Below is a small trained network, with its code and all its weights. Each question gives an input and a class and asks what happens when units are switched off, that is, made to give their printed mean instead of their output.

import numpy as np


def w(rows, s, z=0):
    codes = np.array(rows[::2]) - 128.0
    scale = np.full(codes.shape[1], s)
    scale[-1] = z or s
    return codes * scale


def f(y):
    return np.maximum(y, 0)


def log_softmax(a):
    a = a - a.max(-1, keepdims=True)
    return a - np.log(np.exp(a).sum(-1, keepdims=True))


def net(x, mask):
    res = np.array(x, float).reshape(1, 3) / 4 @ E
    y = f(res @ A[0][:, :-1].T + A[0][:, -1])
    res = res + np.where(mask, y, B[0][:, -1]) @ B[0][:, :-1]
    return log_softmax(res[-1] @ U[:, :-1].T + U[:, -1])


A, B = {}, {}
E = w([
[139,245,145,132,59,123,74,184,187,123,156],'x0',
[196,139,169,55,176,245,108,181,114,212,175],'x1',
[73,198,161,84,163,119,136,24,67,115,99],'x2',
],0.011)
A[0] = w([
[103,75,134,119,141,130,144,99,111,124,107,70],'n0',
[137,164,123,143,116,143,108,136,144,131,176,209],'n1',
[150,192,163,128,98,131,117,177,161,104,124,76],'n2',
[120,122,105,174,118,93,161,124,129,120,119,68],'n3',
[110,162,79,125,114,151,156,128,123,102,150,123],'n4',
[130,6,140,122,180,120,150,73,89,122,112,221],'n5',
[81,193,163,150,110,70,145,131,137,103,127,117],'n6',
[126,138,137,89,133,91,114,163,151,150,126,186],'n7',
[152,38,150,113,159,194,150,174,111,153,101,162],'n8',
[99,184,143,52,185,132,137,55,87,129,120,49],'n9',
[161,164,141,105,147,147,106,141,130,149,134,103],'n10',
[124,191,109,107,96,134,127,152,169,125,151,130],'n11',
[185,76,123,113,120,146,136,163,157,131,110,148],'n12',
[105,68,116,177,90,81,117,117,123,97,136,60],'n13',
[172,186,139,26,174,247,127,154,107,183,144,105],'n14',
[144,85,134,193,81,101,128,192,160,129,160,51],'n15',
[145,204,130,155,103,136,135,164,152,153,115,58],'n16',
[138,99,122,154,148,121,113,108,162,143,131,92],'n17',
[109,80,108,113,160,114,142,101,116,146,115,207],'n18',
[89,75,120,191,96,44,126,112,143,91,119,243],'n19',
[139,63,143,123,126,147,124,129,87,118,129,156],'n20',
[104,2,114,116,199,102,146,37,79,129,133,40],'n21',
[117,171,144,97,156,114,122,142,131,127,140,66],'n22',
[155,54,123,180,89,98,129,231,176,125,134,234],'n23',
[158,86,99,194,79,122,119,200,178,109,128,31],'n24',
[87,53,111,196,90,59,137,113,159,88,107,43],'n25',
[169,30,124,120,193,154,130,199,107,166,159,150],'n26',
[108,186,104,125,110,128,122,117,139,117,141,146],'n27',
[150,86,120,144,103,99,133,186,187,132,122,101],'n28',
[107,237,135,139,99,96,146,108,101,142,115,119],'n29',
[121,152,129,102,159,146,118,67,94,126,150,206],'n30',
[98,200,122,156,105,69,107,78,124,92,146,134],'n31',
[149,190,125,175,129,88,99,84,145,108,99,118],'n32',
[161,36,114,97,158,188,118,138,134,160,172,149],'n33',
[161,184,144,61,163,192,120,148,113,162,132,1],'n34',
[137,171,95,110,120,123,115,149,153,127,161,56],'n35',
],0.0083,0.0072)
B[0] = w([
[120,134,135,153,122,119,138,122,120,129,95,159],'n0',
[125,132,141,125,128,124,135,130,134,124,75,186],'n1',
[115,113,113,174,139,123,124,111,104,117,161,172],'n2',
[130,114,124,134,145,145,115,130,123,122,154,157],'n3',
[129,131,134,113,125,130,113,115,133,133,124,137],'n4',
[128,118,115,187,130,135,104,130,111,137,211,249],'n5',
[133,123,125,54,139,134,129,122,129,132,112,173],'n6',
[128,126,124,125,127,126,138,120,134,128,101,166],'n7',
[129,134,136,34,126,138,124,132,155,129,134,211],'n8',
[125,118,116,220,124,121,105,139,114,127,193,181],'n9',
[116,120,120,174,125,125,131,116,124,127,140,167],'n10',
[122,131,130,175,132,118,131,118,107,126,114,176],'n11',
[126,124,129,76,126,145,128,127,146,129,141,185],'n12',
[129,122,118,141,138,137,114,130,133,137,178,177],'n13',
[123,110,112,249,127,118,118,125,107,126,169,242],'n14',
[119,133,124,182,119,112,147,123,117,118,72,178],'n15',
[121,107,121,165,137,123,117,124,113,124,168,161],'n16',
[137,125,131,117,132,135,121,131,139,120,135,139],'n17',
[136,108,123,145,136,143,125,144,144,137,173,198],'n18',
[126,156,142,187,120,111,147,126,113,124,51,250],'n19',
[128,133,124,99,120,144,119,134,153,125,145,173],'n20',
[129,158,138,215,112,110,138,135,117,121,46,218],'n21',
[126,125,134,123,126,123,139,131,137,127,96,141],'n22',
[129,117,126,189,145,147,106,119,108,140,225,254],'n23',
[124,142,136,190,115,114,137,129,115,127,54,185],'n24',
[129,126,131,151,135,150,108,128,128,138,208,206],'n25',
[130,146,131,15,129,124,124,123,149,124,127,223],'n26',
[133,124,138,91,134,132,140,126,136,126,111,161],'n27',
[115,130,122,180,136,108,142,112,104,122,103,181],'n28',
[137,126,128,68,125,131,140,143,152,133,105,175],'n29',
[130,129,129,142,117,122,146,131,145,116,73,189],'n30',
[137,119,125,55,123,136,135,138,141,134,93,188],'n31',
[143,124,139,84,125,140,132,146,138,134,117,166],'n32',
[134,121,129,28,132,128,135,127,146,124,127,209],'n33',
[117,146,134,189,118,104,146,125,105,116,58,179],'n34',
[133,120,120,157,130,135,132,124,129,136,163,148],'n35',
],0.018,0.014)
U = w([
[109,81,112,183,159,153,95,127,118,164,227,2],'0',
[98,155,151,192,110,91,183,121,113,125,54,233],'1',
[131,126,155,9,139,157,154,141,199,156,106,197],'2',
],0.012,0.00037)

Each question gives the input, the list of numbers given to net, and the class t.
The units are the neurons (one row each of A and B). Each row of codes is followed by its name. A weight is (code - 128) times the scale printed after its matrix; where a second scale follows, it is the last column's (A, B and U).
mask holds one flag per neuron, in row order. A switched-off neuron (its flag False) gives its mean, the last column of its row in B, instead of its output. The means were averaged over made-up inputs and are rounded, as every weight is.
A unit's drop is (log p(t) with every unit on - log p(t) with that unit switched off) / (log p(t) with every unit on - log p(t) with every unit switched off).
The circuit of an input: a set's keep is (log p(t) with only the set's units on - log p(t) with every unit switched off) / (log p(t) with every unit on - log p(t) with every unit switched off). Starting from the 12 units with the biggest drops (on a tie, the unit counted first), units are removed one at a time, each time the one whose removal leaves the highest keep (on an exact tie, the one counted first), for as long as the keep stays at least 0.8.
units of the circuit, in order: the units of the circuit, biggest drop first
unit that matters most: the unit with the biggest drop
k most important neurons: the k neurons with the biggest drops, biggest first
drop of u: that unit's drop, to one decimal
input [-6,3,-3], class 2: unit that matters most => n26
input [6,3,3], class 1: 2 most important neurons => [n23 n5]
input [-3,1,-4], class 2: units of the circuit, in order => [n14 n26]
input [-8,0,3], class 1: 4 most important neurons => [n21 n23 n25 n30]
input [1,3,8], class 1: 2 most important neurons => [n23 n30]
input [0,2,0], class 2: 2 most important neurons => [n23 n5]
input [5,1,2], class 1: 3 most important neurons => [n26 n8 n33]
input [4,8,3], class 1: 3 most important neurons => [n34 n23 n5]
input [8,0,-2], class 1: 3 most important neurons => [n5 n25 n1]
input [8,6,5], class 1: 2 most important neurons => [n34 n23]
input [-7,6,-8], class 2: 3 most important neurons => [n26 n33 n8]
input [3,8,4], class 1: 4 most important neurons => [n34 n23 n5 n25]
input [-5,-8,-1], class 0: 2 most important neurons => [n25 n5]
input [-2,-6,-2], class 0: units of the circuit, in order => [n25]
input [0,0,1], class 1: 4 most important neurons => [n23 n26 n8 n33]
input [4,0,-3], class 1: drop of n24 => 0.2
input [-1,-8,-1], class 0: drop of n30 => 0.4
input [-5,-8,-4], class 0: drop of n25 => 4.1
